Here is a tiny trained network, its code and every weight. The questions are about switching its units off for an input and a class, where a switched-off unit gives its printed mean instead of its output.

import numpy as np


def w(rows, s, z=0):
    codes = np.array(rows[::2]) - 128.0
    scale = np.full(codes.shape[1], s)
    scale[-1] = z or s
    return codes * scale


def norm(h):
    return h / np.sqrt((h * h).mean(-1, keepdims=True) + 1e-5)


def f(y):
    return np.maximum(y, 0)


def log_softmax(a):
    a = a - a.max(-1, keepdims=True)
    return a - np.log(np.exp(a).sum(-1, keepdims=True))


def net(x, mask):
    res = np.array(x, float).reshape(1, 4) / 4 @ E
    u = 0
    for l in range(2):
        y = f(norm(res) @ A[l][:, :-1].T + A[l][:, -1])
        res = res + np.where(mask[u : u + 12], y, B[l][:, -1]) @ B[l][:, :-1]
        u += 12
    return log_softmax(norm(res)[-1] @ U[:, :-1].T + U[:, -1])


A, B = {}, {}
E = w([
[242,106,132,206,210,88,209,156,171,74,197],'x0',
[139,83,149,168,22,22,154,175,93,124,111],'x1',
[213,130,48,104,110,132,132,139,154,130,10],'x2',
[98,155,22,127,100,86,130,101,152,135,178],'x3',
],0.011)
A[0] = w([
[115,143,137,106,84,121,101,121,104,130,99,1],'L0N0',
[164,139,197,122,111,115,115,114,121,140,113,27],'L0N1',
[186,119,78,132,63,92,130,141,124,122,5,51],'L0N2',
[112,149,145,110,93,115,117,120,109,137,123,69],'L0N3',
[100,134,139,117,90,123,126,114,122,141,106,12],'L0N4',
[211,108,165,160,81,28,149,150,127,120,163,89],'L0N5',
[42,117,213,148,73,79,128,143,111,119,207,49],'L0N6',
[77,129,14,137,44,57,129,130,131,135,176,49],'L0N7',
[125,102,242,142,95,130,136,158,117,122,53,50],'L0N8',
[52,114,160,132,17,80,127,134,118,127,66,186],'L0N9',
[47,123,101,121,138,199,137,134,137,122,91,96],'L0N10',
[145,125,212,131,113,132,125,130,113,137,77,20],'L0N11',
],0.024,0.0059)
B[0] = w([
[147,91,95,151,128,124,110,170,178,138,131,168],'L0N0',
[120,116,123,115,134,125,129,116,143,78,123,153],'L0N1',
[133,133,221,113,89,128,174,43,188,200,134,252],'L0N2',
[124,91,99,153,162,96,125,139,158,139,166,159],'L0N3',
[130,124,90,152,126,105,114,169,197,132,139,159],'L0N4',
[186,156,102,153,117,86,101,197,32,143,133,245],'L0N5',
[140,134,216,109,86,129,173,36,194,198,128,223],'L0N6',
[63,109,136,106,134,123,184,113,101,1,112,233],'L0N7',
[59,117,126,114,129,119,186,119,81,33,123,204],'L0N8',
[102,123,70,135,85,91,48,214,72,190,118,249],'L0N9',
[121,107,112,137,154,151,71,146,133,162,142,190],'L0N10',
[100,115,118,111,129,117,151,116,151,49,113,173],'L0N11',
],0.03,0.021)
A[1] = w([
[156,131,133,139,99,123,174,140,182,153,101,127],'L1N0',
[65,136,110,110,83,115,115,151,124,153,108,56],'L1N1',
[142,170,125,110,143,204,98,96,143,97,139,121],'L1N2',
[130,121,100,126,141,142,66,166,114,139,125,42],'L1N3',
[141,130,106,143,124,142,143,140,149,121,121,46],'L1N4',
[255,132,115,200,172,100,142,191,109,102,162,99],'L1N5',
[189,152,120,169,135,129,146,142,124,85,151,125],'L1N6',
[93,119,112,115,139,133,175,117,133,17,113,47],'L1N7',
[152,128,173,115,138,95,171,75,112,126,139,146],'L1N8',
[148,160,146,100,94,149,147,102,171,152,77,93],'L1N9',
[147,131,154,115,133,163,106,152,127,132,104,3],'L1N10',
[138,188,102,98,213,225,94,95,119,145,118,129],'L1N11',
],0.028,0.0048)
B[1] = w([
[111,132,154,137,161,148,107,82,95,126,179,191],'L1N0',
[251,185,124,138,238,226,129,109,115,99,129,234],'L1N1',
[180,142,162,150,123,108,140,136,69,121,107,180],'L1N2',
[112,79,116,148,105,94,121,160,164,139,127,172],'L1N3',
[148,158,110,159,151,102,150,121,153,120,161,134],'L1N4',
[74,86,92,117,132,151,68,171,185,164,118,239],'L1N5',
[157,120,103,151,170,175,94,104,144,118,143,189],'L1N6',
[83,158,103,116,154,154,137,127,121,60,124,238],'L1N7',
[140,126,93,124,163,176,113,118,198,147,119,254],'L1N8',
[124,114,161,139,133,79,134,110,150,125,185,193],'L1N9',
[130,144,103,137,104,131,132,130,126,115,125,138],'L1N10',
[160,163,124,120,68,73,165,156,47,129,116,218],'L1N11',
],0.029,0.017)
U = w([
[142,135,194,124,115,138,151,35,180,176,149,252],'0',
[123,93,54,149,156,163,50,178,166,142,123,81],'1',
[77,147,105,107,134,142,172,111,100,1,98,109],'2',
[174,155,111,144,68,84,115,172,33,151,110,42],'3',
],0.017,0.0019)

Each question gives the input, the list of numbers given to net, and the class t.
The units are the neurons (one row each of A and B). Each row of codes is followed by its name. A weight is (code - 128) times the scale printed after its matrix; where a second scale follows, it is the last column's (A, B and U).
mask holds one flag per neuron, layer by layer. A switched-off neuron (its flag False) gives its mean, the last column of its row in B, instead of its output. The means were averaged over made-up inputs and are rounded, as every weight is.
A unit's drop is (log p(t) with every unit on - log p(t) with that unit switched off) / (log p(t) with every unit on - log p(t) with every unit switched off).
The circuit of an input: a set's keep is (log p(t) with only the set's units on - log p(t) with every unit switched off) / (log p(t) with every unit on - log p(t) with every unit switched off). Starting from the 12 units with the biggest drops (on a tie, the unit counted first), units are removed one at a time, each time the one whose removal leaves the highest keep (on an exact tie, the one counted first), for as long as the keep stays at least 0.8.
circuit, biggest first: the units of the circuit, biggest drop first
most important unit: the unit with the biggest drop
k most important neurons: the k neurons with the biggest drops, biggest first
top k neurons in layer l: the k neurons of layer l with the biggest drops, biggest first
input [-8,8,7,-4], class 1: 3 most important neurons -> (L0N9; L0N6; L0N0)
input [-2,-3,-3,5], class 2: most important unit -> L0N7
input [-6,5,-3,-2], class 1: 2 most important neurons -> (L0N9; L0N5)
input [3,5,-2,3], class 3: top 2 neurons in layer 0 -> (L0N5; L0N6)
input [6,-1,7,8], class 2: top 2 neurons in layer 0 -> (L0N7; L0N6)
input [1,-5,-3,3], class 3: top 4 neurons in layer 0 -> (L0N2; L0N7; L0N5; L0N9)
input [-8,6,3,-8], class 1: 4 most important neurons -> (L0N9; L0N7; L0N0; L0N4)
input [7,7,6,6], class 1: 2 most important neurons -> (L0N6; L0N5)
input [-4,-2,-4,6], class 2: top 2 neurons in layer 0 -> (L0N7; L0N2)
input [-8,6,-3,5], class 1: circuit, biggest first -> (L0N9; L0N5; L1N1)
input [6,-8,-1,8], class 2: 4 most important neurons -> (L0N5; L0N9; L0N2; L0N6)
input [8,4,-6,-8], class 1: circuit, biggest first -> (L0N5; L1N5)
input [8,8,1,-5], class 1: 2 most important neurons -> (L0N5; L1N5)
input [-5,-7,2,4], class 3: most important unit -> L1N11
input [-3,-8,-7,7], class 3: top 3 neurons in layer 0 -> (L0N2; L0N10; L0N8)
input [-8,5,-2,-7], class 1: top 2 neurons in layer 0 -> (L0N9; L0N7)
input [-7,5,-2,-2], class 1: circuit, biggest first -> (L0N9; L0N5; L1N11)
input [-7,8,-3,8], class 2: 2 most important neurons -> (L0N7; L0N5)
input [-8,8,-4,8], class 1: top 4 neurons in layer 1 -> (L1N11; L1N7; L1N1; L1N2)
input [-2,3,-6,2], class 0: circuit, biggest first -> (L0N6)
